Here is a tiny trained network, its code and every weight. The questions are about switching its units off for an input and a target symbol, where a switched-off unit gives its printed mean instead of its output.

import numpy as np


def w(rows, s, z=0):
    codes = np.array(rows[::2]) - 128.0
    scale = np.full(codes.shape[1], s)
    scale[-1] = z or s
    return codes * scale


def norm(h):
    return h / np.sqrt((h * h).mean(-1, keepdims=True) + 1e-5)


def f(y):
    return np.maximum(y, 0)


def softmax(a):
    e = np.exp(a - a.max(-1, keepdims=True))
    return e / e.sum(-1, keepdims=True)


def log_softmax(a):
    a = a - a.max(-1, keepdims=True)
    return a - np.log(np.exp(a).sum(-1, keepdims=True))


def net(x, mask):
    ids = ['αγεζηθλμξσψ'.index(c) for c in x.split()]
    T = len(ids)
    res = E[ids] + P[:T]
    u = 0
    for l in range(2):
        r = norm(res)
        for j in range(2):
            rows = slice(4 * j, 4 * j + 4)
            q, k, v = (r @ M[l][rows].T for M in (Q, K, V))
            z = softmax(np.where(np.tri(T) > 0, q @ k.T / 4**0.5, -1e9)) @ v
            o = O[l][rows]
            res = res + np.where(mask[u + j], z, o[:, -1]) @ o[:, :-1]
        u += 2
        y = f(norm(res) @ A[l][:, :-1].T + A[l][:, -1])
        res = res + np.where(mask[u : u + 4], y, B[l][:, -1]) @ B[l][:, :-1]
        u += 4
    return log_softmax(norm(res)[-1] @ U[:, :-1].T + U[:, -1])


Q, K, V, O, A, B = {}, {}, {}, {}, {}, {}
E = w([
[146,161,132,93,162,106,129,121,95,207,100],'α',
[101,59,69,120,121,213,165,122,85,180,134],'γ',
[95,60,41,133,99,86,116,115,135,126,7],'ε',
[129,136,19,155,117,76,159,116,94,65,137],'ζ',
[160,188,109,127,93,162,179,72,113,54,125],'η',
[112,138,132,193,64,122,178,146,127,127,34],'θ',
[220,108,121,125,178,128,108,98,109,160,77],'λ',
[120,114,109,62,137,93,92,147,151,43,80],'μ',
[145,151,121,138,191,192,77,118,144,152,152],'ξ',
[141,77,211,147,149,126,173,131,88,116,174],'σ',
[103,113,165,150,46,135,92,104,142,129,183],'ψ',
],0.019)
P = w([
[57,79,119,91,168,91,168,2,183,170,145],'0',
[71,106,110,119,170,109,139,44,141,157,137],'1',
[81,118,113,130,159,123,125,72,130,145,131],'2',
[96,132,117,132,154,126,120,96,116,138,126],'3',
[115,139,121,133,145,134,112,113,109,134,122],'4',
[132,148,124,139,138,139,108,129,106,131,123],'5',
[150,155,127,138,132,146,103,147,100,122,124],'6',
[171,164,124,137,118,147,102,167,103,118,127],'7',
[180,167,127,134,114,153,99,190,96,114,134],'8',
[192,176,126,133,102,163,97,215,95,105,148],'9',
],0.016)
Q[0] = w([
[122,173,105,174,126,201,158,140,78,125,158],'0.h0',
[138,123,55,162,149,123,161,114,94,55,123],'0.h0',
[38,65,132,177,91,159,156,99,193,61,161],'0.h0',
[90,131,152,117,115,94,249,215,146,112,94],'0.h0',
[138,90,123,99,174,109,107,187,164,111,102],'0.h1',
[109,91,160,161,117,149,94,71,174,148,146],'0.h1',
[169,166,135,160,172,171,72,133,119,213,139],'0.h1',
[159,151,141,55,111,88,96,90,168,132,168],'0.h1',
],0.012)
K[0] = w([
[162,134,126,142,95,157,211,144,94,120,173],'0.h0',
[81,167,13,137,143,126,164,128,98,131,137],'0.h0',
[60,104,122,116,141,117,226,52,130,156,126],'0.h0',
[127,146,139,159,179,90,246,123,101,136,62],'0.h0',
[153,108,135,72,157,122,113,207,162,114,146],'0.h1',
[91,84,151,111,135,97,132,82,156,163,141],'0.h1',
[170,146,176,166,67,168,114,205,90,134,173],'0.h1',
[174,150,149,110,108,113,115,81,172,90,160],'0.h1',
],0.012)
V[0] = w([
[188,133,93,166,193,179,106,135,94,140,235],'0.h0',
[187,78,159,189,53,88,106,65,135,115,177],'0.h0',
[2,230,94,82,85,148,171,188,172,159,181],'0.h0',
[217,144,103,128,69,95,156,141,51,215,185],'0.h0',
[108,38,195,121,59,27,100,137,24,124,205],'0.h1',
[157,142,230,205,121,199,182,86,212,52,155],'0.h1',
[156,126,107,108,5,34,194,50,63,131,170],'0.h1',
[114,175,18,202,48,131,17,100,216,182,183],'0.h1',
],0.0052)
O[0] = w([
[121,133,105,101,163,117,202,50,220,143,100,254],'0.h0',
[140,97,231,141,158,120,91,72,137,77,109,114],'0.h0',
[141,160,151,96,62,130,92,121,121,180,20,40],'0.h0',
[104,97,114,102,87,121,214,58,73,152,98,156],'0.h0',
[121,128,113,19,137,130,116,159,88,69,2,59],'0.h1',
[58,127,81,135,202,212,161,174,124,172,75,34],'0.h1',
[159,154,167,162,127,162,86,182,20,91,142,158],'0.h1',
[137,137,234,118,77,179,31,179,171,129,116,147],'0.h1',
],0.0063,0.0027)
A[0] = w([
[127,156,152,155,135,132,133,157,246,190,199,3],'0.n0',
[87,158,173,129,66,128,130,98,154,110,143,115],'0.n1',
[98,121,114,106,62,145,154,97,144,113,168,73],'0.n2',
[134,117,139,136,152,171,191,106,118,161,150,111],'0.n3',
],0.012,0.0045)
B[0] = w([
[180,147,147,137,191,87,134,130,248,146,69,204],'0.n0',
[82,173,79,178,151,105,170,95,112,121,112,170],'0.n1',
[144,111,120,102,136,148,111,68,138,134,144,166],'0.n2',
[113,173,165,138,108,141,103,202,152,127,154,253],'0.n3',
],0.013,0.0067)
Q[1] = w([
[205,175,88,69,182,73,124,139,103,99,216],'1.h0',
[150,80,156,25,178,160,54,180,192,123,146],'1.h0',
[195,146,173,128,132,161,202,125,119,246,110],'1.h0',
[103,180,182,95,159,219,163,69,114,60,187],'1.h0',
[190,160,146,178,94,101,93,132,122,151,183],'1.h1',
[119,138,127,152,158,149,130,145,154,58,118],'1.h1',
[163,109,173,130,91,123,94,74,118,116,119],'1.h1',
[178,129,114,92,138,94,113,107,126,126,175],'1.h1',
],0.013)
K[1] = w([
[187,154,81,52,151,104,146,143,140,56,175],'1.h0',
[139,105,157,69,185,158,10,197,148,129,129],'1.h0',
[207,169,140,180,61,172,167,184,135,125,101],'1.h0',
[94,221,187,120,176,187,118,93,133,84,197],'1.h0',
[196,155,99,153,120,176,125,161,120,121,94],'1.h1',
[84,181,142,109,172,115,106,109,125,118,142],'1.h1',
[111,115,90,131,125,137,86,101,122,155,109],'1.h1',
[175,118,98,90,100,130,129,149,122,111,148],'1.h1',
],0.014)
V[1] = w([
[90,82,115,77,145,88,142,82,162,107,106],'1.h0',
[175,105,123,153,123,142,172,99,126,60,154],'1.h0',
[119,81,123,170,134,65,171,76,140,162,113],'1.h0',
[130,113,128,135,179,131,120,1,120,164,153],'1.h0',
[107,115,90,85,162,178,113,101,147,150,158],'1.h1',
[68,126,192,116,132,77,130,121,145,120,155],'1.h1',
[159,96,168,139,152,125,162,121,108,205,142],'1.h1',
[131,179,109,94,150,115,164,68,114,172,68],'1.h1',
],0.0085)
O[1] = w([
[109,246,147,233,119,178,136,123,75,164,136,78],'1.h0',
[24,99,97,149,156,108,45,168,168,93,80,159],'1.h0',
[117,164,115,80,139,196,136,161,225,70,181,157],'1.h0',
[181,117,164,86,69,131,157,216,106,109,88,251],'1.h0',
[102,82,139,193,117,76,128,142,170,152,69,146],'1.h1',
[213,108,3,31,107,103,159,118,104,82,122,191],'1.h1',
[63,152,75,127,196,58,51,109,54,142,169,127],'1.h1',
[131,151,152,52,130,39,2,116,215,146,142,185],'1.h1',
],0.0065,0.0032)
A[1] = w([
[128,163,121,121,110,104,126,121,134,125,105,199],'1.n0',
[123,103,173,118,149,112,135,164,124,103,195,2],'1.n1',
[105,111,121,106,117,175,107,115,143,160,173,24],'1.n2',
[103,110,100,143,123,95,144,3,143,100,124,37],'1.n3',
],0.023,0.0063)
B[1] = w([
[105,91,121,157,123,154,128,117,143,87,116,254],'1.n0',
[104,79,203,141,168,100,163,149,107,47,130,200],'1.n1',
[113,74,126,121,151,195,104,96,153,169,178,171],'1.n2',
[144,63,126,172,86,41,201,93,88,249,94,226],'1.n3',
],0.02,0.0099)
U = w([
[60,149,121,104,120,102,84,254,117,175,102,109],'α',
[128,183,38,96,195,143,188,167,74,132,117,202],'γ',
[164,173,140,146,174,107,130,161,227,148,100,143],'ε',
[127,72,108,177,95,68,171,99,112,164,98,52],'ζ',
[135,164,107,62,84,63,82,109,126,90,184,252],'η',
[180,109,155,88,166,158,64,115,78,128,31,11],'θ',
[107,73,115,110,143,205,102,119,128,160,205,119],'λ',
[130,222,144,211,162,111,71,115,61,151,194,51],'μ',
[225,195,163,135,40,177,175,207,101,120,184,244],'ξ',
[116,87,206,113,185,95,162,203,102,81,166,99],'σ',
[62,139,77,163,85,174,82,108,154,31,84,132],'ψ',
],0.0077,0.0017)

Each question gives the input, a string of symbols that net reads in full, and the target symbol t.
The units are the heads (4 rows each of Q, K, V and O) and the neurons (one row each of A and B). Each row of codes is followed by its name. A weight is (code - 128) times the scale printed after its matrix; where a second scale follows, it is the last column's (O, A, B and U).
mask holds one flag per unit, layer by layer, with each layer's heads first. A switched-off unit (its flag False) gives its mean, the last column of its rows in O or B, instead of its output. The means were averaged over made-up inputs and are rounded, as every weight is.
A unit's drop is (log p(t) with every unit on - log p(t) with that unit switched off) / (log p(t) with every unit on - log p(t) with every unit switched off).
The circuit of an input: a set's keep is (log p(t) with only the set's units on - log p(t) with every unit switched off) / (log p(t) with every unit on - log p(t) with every unit switched off). Starting from all 12 units, units are removed one at a time, each time the one whose removal leaves the highest keep (on an exact tie, the one counted first), for as long as the keep stays at least 0.8.
units of the circuit, in order: the units of the circuit, biggest drop first
unit that matters most: the unit with the biggest drop
k most important neurons: the k neurons with the biggest drops, biggest first
k most important neurons of layer l: the k neurons of layer l with the biggest drops, biggest first
heads that matter: for each layer, one digit per head in row order, 1 if its drop is at least 0.15 and else 0, layers parted by /
input ξ ξ σ θ α α θ γ σ ψ, target ζ: units of the circuit, in order	[0.n1; 1.n3; 0.h0]
input θ η ψ γ γ γ α ψ, target ψ: units of the circuit, in order	[0.h1; 0.n1; 1.n3]
input ζ α ζ α, target ψ: 2 most important neurons	[1.n3; 1.n0]
input η σ μ μ σ α ζ α ε ζ, target ψ: unit that matters most	0.h0
input θ γ α σ θ γ ξ θ α θ, target ξ: units of the circuit, in order	[0.h0; 0.n0; 1.h1; 1.h0]
input α μ ε μ, target ψ: units of the circuit, in order	[1.n3; 1.h0]
input ξ ψ θ γ λ ζ α σ ξ, target γ: units of the circuit, in order	[0.h1; 1.h1]
input ζ γ ζ ζ γ ζ, target ξ: units of the circuit, in order	[0.h1; 1.h1]
input η μ ζ ε η μ η, target ξ: units of the circuit, in order	[0.n0; 1.h1]
input λ λ μ λ α, target μ: 2 most important neurons of layer 0	[0.n3; 0.n1]
input ζ σ γ ψ ξ ζ, target ψ: units of the circuit, in order	[1.h0; 1.n3]
input ε α η η α ψ ψ γ λ, target θ: units of the circuit, in order	[1.n3; 0.h1; 1.h0]
input η λ ε σ α ε, target ψ: units of the circuit, in order	[1.n3; 1.h0]
input η ε γ, target λ: 2 most important neurons	[1.n2; 1.n3]
input μ α ξ λ ε γ ε σ ε η, target ζ: heads that matter	00 / 10
input α α μ α, target μ: units of the circuit, in order	[0.h0; 1.h0; 1.n3]
input γ ξ θ λ, target ε: 2 most important neurons	[1.n3; 1.n1]
input λ α λ μ μ ξ ξ θ α, target ε: unit that matters most	0.h0
input α α α α α α, target η: units of the circuit, in order	[1.h1; 1.n3; 0.h1]
input α γ γ θ λ ψ σ ζ ζ α, target ψ: 2 most important neurons of layer 1	[1.n3; 1.n0]
input ζ μ ψ η ψ η γ, target λ: unit that matters most	0.n3
input λ μ μ σ μ σ η γ ξ ψ, target ζ: heads that matter	10 / 00
input ξ η σ ψ ξ μ ζ ψ η, target ψ: heads that matter	10 / 10
input η λ ξ, target ε: heads that matter	00 / 00
input μ α ξ θ ψ ε μ α μ, target ξ: units of the circuit, in order	[0.h0; 1.h1; 1.h0]
input ζ θ ψ λ, target θ: heads that matter	00 / 00
input ξ μ ψ ψ, target ψ: heads that matter	01 / 10
input α θ σ α, target γ: unit that matters most	0.h1
input σ σ ψ η θ ε μ, target ζ: 2 most important neurons	[0.n3; 0.n0]
input γ λ α ζ ψ μ γ λ, target μ: heads that matter	10 / 11
